Below are the code and all the weights of a small trained network. Each question names an input and a target symbol and asks about switching units off, where a switched-off unit gives its printed mean instead of its output.

import numpy as np


def w(rows, s, z=0):
    codes = np.array(rows[::2]) - 128.0
    scale = np.full(codes.shape[1], s)
    scale[-1] = z or s
    return codes * scale


def f(y):
    return y / 2 * (1 + np.tanh(0.7978845608 * (y + 0.044715 * y**3)))


def softmax(a):
    e = np.exp(a - a.max(-1, keepdims=True))
    return e / e.sum(-1, keepdims=True)


def log_softmax(a):
    a = a - a.max(-1, keepdims=True)
    return a - np.log(np.exp(a).sum(-1, keepdims=True))


def net(x, mask):
    ids = ['αβγδεηθλμξσφω'.index(c) for c in x.split()]
    T = len(ids)
    res = E[ids] + P[:T]
    u = 0
    for l in range(2):
        q, k, v = (res @ M[l].T for M in (Q, K, V))
        z = softmax(np.where(np.tri(T) > 0, q @ k.T / 3**0.5, -1e9)) @ v
        res = res + np.where(mask[u], z, O[l][:, -1]) @ O[l][:, :-1]
        u += 1
        y = f(res @ A[l][:, :-1].T + A[l][:, -1])
        res = res + np.where(mask[u : u + 8], y, B[l][:, -1]) @ B[l][:, :-1]
        u += 8
    return log_softmax(res[-1] @ U[:, :-1].T + U[:, -1])


Q, K, V, O, A, B = {}, {}, {}, {}, {}, {}
E = w([
[123,150,175],'α',
[194,42,93],'β',
[69,49,210],'γ',
[53,91,121],'δ',
[228,29,171],'ε',
[159,159,112],'η',
[137,97,33],'θ',
[110,139,163],'λ',
[115,142,167],'μ',
[139,134,86],'ξ',
[116,165,190],'σ',
[170,179,134],'φ',
[8,226,18],'ω',
],0.014)
P = w([
[160,158,255],'0',
[89,110,127],'1',
[103,118,117],'2',
[108,145,141],'3',
[96,135,118],'4',
[93,146,131],'5',
[106,156,140],'6',
[63,118,99],'7',
[81,144,124],'8',
[78,150,135],'9',
[88,168,142],'10',
[129,201,178],'11',
[110,190,172],'12',
[99,188,171],'13',
],0.0053)
Q[0] = w([
[118,133,231],'L0H0',
[1,176,43],'L0H0',
[114,245,118],'L0H0',
],0.007)
K[0] = w([
[134,150,208],'L0H0',
[14,182,77],'L0H0',
[2,216,160],'L0H0',
],0.0094)
V[0] = w([
[255,94,238],'L0H0',
[52,86,252],'L0H0',
[101,58,86],'L0H0',
],0.0064)
O[0] = w([
[64,17,79,253],'L0H0',
[247,117,110,162],'L0H0',
[99,98,255,139],'L0H0',
],0.0072,0.0034)
A[0] = w([
[7,96,180,216],'L0N0',
[104,187,152,2],'L0N1',
[178,137,59,25],'L0N2',
[205,80,148,169],'L0N3',
[89,118,89,181],'L0N4',
[133,78,176,104],'L0N5',
[137,84,109,204],'L0N6',
[90,124,170,99],'L0N7',
],0.011,0.0041)
B[0] = w([
[125,147,156,185],'L0N0',
[36,131,168,161],'L0N1',
[114,90,193,112],'L0N2',
[76,99,14,255],'L0N3',
[154,183,147,150],'L0N4',
[47,93,129,209],'L0N5',
[135,136,108,231],'L0N6',
[71,69,253,125],'L0N7',
],0.0059,0.007)
Q[1] = w([
[230,118,197],'L1H0',
[17,35,53],'L1H0',
[149,122,1],'L1H0',
],0.0071)
K[1] = w([
[251,51,111],'L1H0',
[2,111,126],'L1H0',
[111,142,244],'L1H0',
],0.0068)
V[1] = w([
[193,167,108],'L1H0',
[32,198,254],'L1H0',
[106,173,216],'L1H0',
],0.0081)
O[1] = w([
[82,121,2,18],'L1H0',
[74,133,151,254],'L1H0',
[63,153,190,107],'L1H0',
],0.0078,0.0029)
A[1] = w([
[128,224,228,237],'L1N0',
[223,164,96,231],'L1N1',
[162,178,3,201],'L1N2',
[72,89,123,252],'L1N3',
[130,68,114,160],'L1N4',
[236,13,173,178],'L1N5',
[140,123,142,174],'L1N6',
[115,184,219,221],'L1N7',
],0.0076,0.0036)
B[1] = w([
[132,15,90,221],'L1N0',
[66,253,85,195],'L1N1',
[111,121,37,178],'L1N2',
[154,207,114,224],'L1N3',
[134,139,187,203],'L1N4',
[122,154,225,255],'L1N5',
[79,196,55,137],'L1N6',
[189,27,107,196],'L1N7',
],0.0063,0.0087)
U = w([
[124,176,28,252],'α',
[113,146,60,117],'β',
[109,139,111,60],'γ',
[118,129,249,130],'δ',
[145,63,58,104],'ε',
[146,227,224,211],'η',
[118,114,106,36],'θ',
[123,125,135,52],'λ',
[1,116,117,154],'μ',
[116,96,134,137],'ξ',
[196,1,117,141],'σ',
[116,116,120,24],'φ',
[120,106,105,30],'ω',
],0.0088,0.0047)

Each question gives the input, a string of symbols that net reads in full, and the target symbol t.
The units are the heads (3 rows each of Q, K, V and O) and the neurons (one row each of A and B). Each row of codes is followed by its name. A weight is (code - 128) times the scale printed after its matrix; where a second scale follows, it is the last column's (O, A, B and U).
mask holds one flag per unit, layer by layer, with each layer's heads first. A switched-off unit (its flag False) gives its mean, the last column of its rows in O or B, instead of its output. The means were averaged over made-up inputs and are rounded, as every weight is.
A unit's drop is (log p(t) with every unit on - log p(t) with that unit switched off) / (log p(t) with every unit on - log p(t) with every unit switched off).
The circuit of an input: a set's keep is (log p(t) with only the set's units on - log p(t) with every unit switched off) / (log p(t) with every unit on - log p(t) with every unit switched off). Starting from the 12 units with the biggest drops (on a tie, the unit counted first), units are removed one at a time, each time the one whose removal leaves the highest keep (on an exact tie, the one counted first), for as long as the keep stays at least 0.8.
circuit, biggest first: the units of the circuit, biggest drop first
most important unit: the unit with the biggest drop
top k neurons: the k neurons with the biggest drops, biggest first
top k neurons in layer l: the k neurons of layer l with the biggest drops, biggest first
drop of u: that unit's drop, to one decimal
input β λ ε ε σ σ θ ε θ φ, target α: most important unit -> L1H0
input ε ε ε λ, target η: top 2 neurons in layer 1 -> [L1N5, L1N0]
input δ ω σ ε σ γ, target δ: top 2 neurons in layer 0 -> [L0N3, L0N7]
input ε ε β μ ε σ ω ε σ, target η: circuit, biggest first -> [L0N3, L0H0]
input ω α ε ε σ ω δ, target σ: top 2 neurons in layer 1 -> [L1N0, L1N7]
input ε ε μ, target η: top 3 neurons -> [L0N3, L1N5, L1N0]
input ε ε ε σ, target η: top 3 neurons -> [L0N3, L1N5, L1N0]
input ε ε σ σ ε ε β ε μ, target η: top 2 neurons in layer 1 -> [L1N0, L1N5]
input ε η ε η, target α: top 2 neurons -> [L1N1, L1N2]
input ε α ε ε ε ε α, target η: top 2 neurons -> [L0N3, L1N5]
input ε ε β σ δ, target η: top 2 neurons in layer 0 -> [L0N3, L0N5]
input σ ε σ, target α: top 2 neurons -> [L0N1, L1N1]
input ω ω β σ β ω α, target σ: top 2 neurons -> [L1N0, L1N7]
input σ ε μ, target α: top neuron -> [L0N1]
input ε ω ε ε ε ε, target μ: top 2 neurons in layer 0 -> [L0N3, L0N1]
input γ φ φ ε ε ξ, target α: top 3 neurons -> [L1N1, L1N2, L0N1]
input ω σ ε σ β σ γ ε σ ε ε ε, target δ: top 2 neurons in layer 1 -> [L1N0, L1N2]
input α ε ε ε ε α ω ε, target μ: top 2 neurons -> [L0N1, L0N3]
input η ξ ε ε γ φ σ φ ε β, target δ: drop of L0H0 -> 0.2
input ε σ θ ε ε ε α, target η: drop of L1N0 -> 0.5
input σ ε ε φ γ, target δ: most important unit -> L1H0
input σ α ξ ε ξ ε ε θ, target α: drop of L1N2 -> 0.2
input ε ε φ ε ε λ, target η: drop of L1N0 -> 0.4
input σ σ α μ α β φ θ γ λ λ ε, target δ: top 3 neurons in layer 1 -> [L1N0, L1N5, L1N2]
